Below is a small trained network, with its code and all its weights. Each question gives an input and a class and asks what happens when units are switched off, that is, made to give their printed mean instead of their output.

import numpy as np


def w(rows, s, z=0):
    codes = np.array(rows[::2]) - 128.0
    scale = np.full(codes.shape[1], s)
    scale[-1] = z or s
    return codes * scale


def f(y):
    return np.maximum(y, 0)


def log_softmax(a):
    a = a - a.max(-1, keepdims=True)
    return a - np.log(np.exp(a).sum(-1, keepdims=True))


def net(x, mask):
    res = np.array(x, float).reshape(1, 8) / 4 @ E
    y = f(res @ A[0][:, :-1].T + A[0][:, -1])
    res = res + np.where(mask, y, B[0][:, -1]) @ B[0][:, :-1]
    return log_softmax(res[-1] @ U[:, :-1].T + U[:, -1])


A, B = {}, {}
E = w([
[136,182,203,101,86,90,134,38],'x0',
[125,127,29,62,126,78,83,202],'x1',
[132,19,112,114,176,133,233,117],'x2',
[135,108,48,49,135,189,1,171],'x3',
[140,85,134,71,37,111,162,80],'x4',
[127,132,145,59,103,186,220,213],'x5',
[152,195,36,174,70,182,177,39],'x6',
[131,210,94,186,182,206,64,108],'x7',
],0.0089)
A[0] = w([
[121,227,155,84,92,114,142,169,97],'N1',
[135,153,115,111,141,141,131,119,3],'N2',
[129,125,111,114,125,94,99,125,3],'N3',
[139,132,114,122,123,119,89,169,41],'N4',
[130,144,137,115,134,158,186,58,62],'N5',
[134,93,82,83,115,25,65,72,158],'N6',
[130,104,3,57,127,124,180,183,118],'N7',
[130,81,195,33,132,121,156,215,144],'N8',
[123,82,175,93,124,134,138,181,119],'N9',
[125,108,111,115,148,143,56,177,127],'N10',
[127,172,185,171,217,80,146,123,52],'N11',
[123,113,115,102,122,72,90,113,2],'N12',
[150,118,135,104,163,160,172,46,49],'N13',
[118,107,148,153,75,124,93,149,120],'N14',
[135,130,138,130,145,146,125,156,92],'N15',
[123,117,88,77,186,147,33,180,158],'N16',
[125,210,156,85,108,113,144,159,95],'N17',
[110,102,117,123,121,153,138,83,25],'N18',
[133,162,141,139,77,85,92,163,67],'N19',
],0.026,0.0054)
B[0] = w([
[160,131,168,141,88,117,90,149,192],'N1',
[135,92,148,118,150,97,159,123,141],'N2',
[134,134,140,122,118,139,147,100,152],'N3',
[144,115,164,127,122,129,114,139,171],'N4',
[132,118,202,118,171,134,121,95,190],'N5',
[106,123,136,130,44,141,156,32,215],'N6',
[138,130,15,127,186,123,157,145,240],'N7',
[3,131,144,133,166,134,144,114,254],'N8',
[62,131,123,133,148,121,149,129,200],'N9',
[196,134,178,120,135,127,107,139,211],'N10',
[71,124,93,121,176,130,160,130,216],'N11',
[116,139,128,135,102,132,133,80,165],'N12',
[90,142,170,138,99,122,92,160,182],'N13',
[114,138,103,127,114,118,139,147,156],'N14',
[115,130,130,122,154,108,118,85,152],'N15',
[233,127,192,132,125,130,95,143,255],'N16',
[149,126,163,121,103,135,93,154,180],'N17',
[129,128,155,125,115,117,126,133,149],'N18',
[87,117,108,118,68,131,117,164,173],'N19',
],0.033,0.03)
U = w([
[100,180,215,146,103,152,76,141,198],'0',
[148,173,88,142,138,144,133,142,2],'1',
[76,180,170,149,193,128,94,200,108],'2',
[80,181,114,141,92,125,82,218,46],'3',
[3,184,134,148,137,147,144,135,208],'4',
],0.0073,0.0045)

Each question gives the input, the list of numbers given to net, and the class t.
The units are the neurons (one row each of A and B). Each row of codes is followed by its name. A weight is (code - 128) times the scale printed after its matrix; where a second scale follows, it is the last column's (A, B and U).
mask holds one flag per neuron, in row order. A switched-off neuron (its flag False) gives its mean, the last column of its row in B, instead of its output. The means were averaged over made-up inputs and are rounded, as every weight is.
A unit's drop is (log p(t) with every unit on - log p(t) with that unit switched off) / (log p(t) with every unit on - log p(t) with every unit switched off).
The circuit of an input: a set's keep is (log p(t) with only the set's units on - log p(t) with every unit switched off) / (log p(t) with every unit on - log p(t) with every unit switched off). Starting from the 12 units with the biggest drops (on a tie, the unit counted first), units are removed one at a time, each time the one whose removal leaves the highest keep (on an exact tie, the one counted first), for as long as the keep stays at least 0.8.
units of the circuit, in order: the units of the circuit, biggest drop first
most important unit: the unit with the biggest drop
k most important neurons: the k neurons with the biggest drops, biggest first
drop when u is switched off: that unit's drop, to one decimal
input [-4,8,-5,-3,1,7,-3,3], class 2: most important unit -> N7
input [5,-8,-7,0,-2,5,-6,2], class 4: 2 most important neurons -> N16; N11
input [-4,4,-2,5,-3,2,3,6], class 1: units of the circuit, in order -> N7; N8
input [-6,-6,2,6,7,6,-7,2], class 4: 2 most important neurons -> N8; N9
input [-8,2,-5,-3,-7,4,3,1], class 1: 2 most important neurons -> N8; N7
input [-3,-1,-2,3,4,7,-8,5], class 2: units of the circuit, in order -> N8; N6; N16
input [-6,0,7,0,-2,-2,5,8], class 2: 3 most important neurons -> N6; N13; N12
input [8,4,8,6,-5,3,-8,2], class 2: 3 most important neurons -> N16; N10; N8
input [0,-7,-1,-8,6,-8,-1,-8], class 4: 3 most important neurons -> N16; N11; N10
input [-3,4,8,5,0,5,-2,7], class 2: 3 most important neurons -> N8; N6; N9
input [0,7,4,3,0,7,-2,0], class 2: 2 most important neurons -> N16; N8
input [1,8,-8,2,5,3,6,-3], class 3: 3 most important neurons -> N7; N19; N1
input [2,-6,8,0,8,5,7,-3], class 2: 3 most important neurons -> N6; N5; N16
input [-7,-2,0,7,-2,7,4,2], class 1: units of the circuit, in order -> N7
input [-3,0,-1,-3,-1,2,7,-5], class 2: 3 most important neurons -> N6; N8; N5
input [8,0,2,6,-3,8,6,-2], class 2: 2 most important neurons -> N6; N7
input [-3,-5,-5,-6,6,-1,-3,6], class 4: 2 most important neurons -> N16; N10
input [-6,-8,-1,-2,-4,-8,-8,0], class 2: 3 most important neurons -> N6; N8; N10
input [-6,4,2,4,-8,-3,-7,2], class 0: drop when N16 is switched off -> 3.8
input [2,6,8,3,-2,-5,-6,0], class 0: most important unit -> N16
input [-8,4,6,8,6,1,2,7], class 1: drop when N7 is switched off -> 1.6
input [4,5,8,6,-3,-1,-5,4], class 0: drop when N16 is switched off -> 5.0
input [-6,-2,7,5,8,0,-2,6], class 2: drop when N6 is switched off -> 1.5
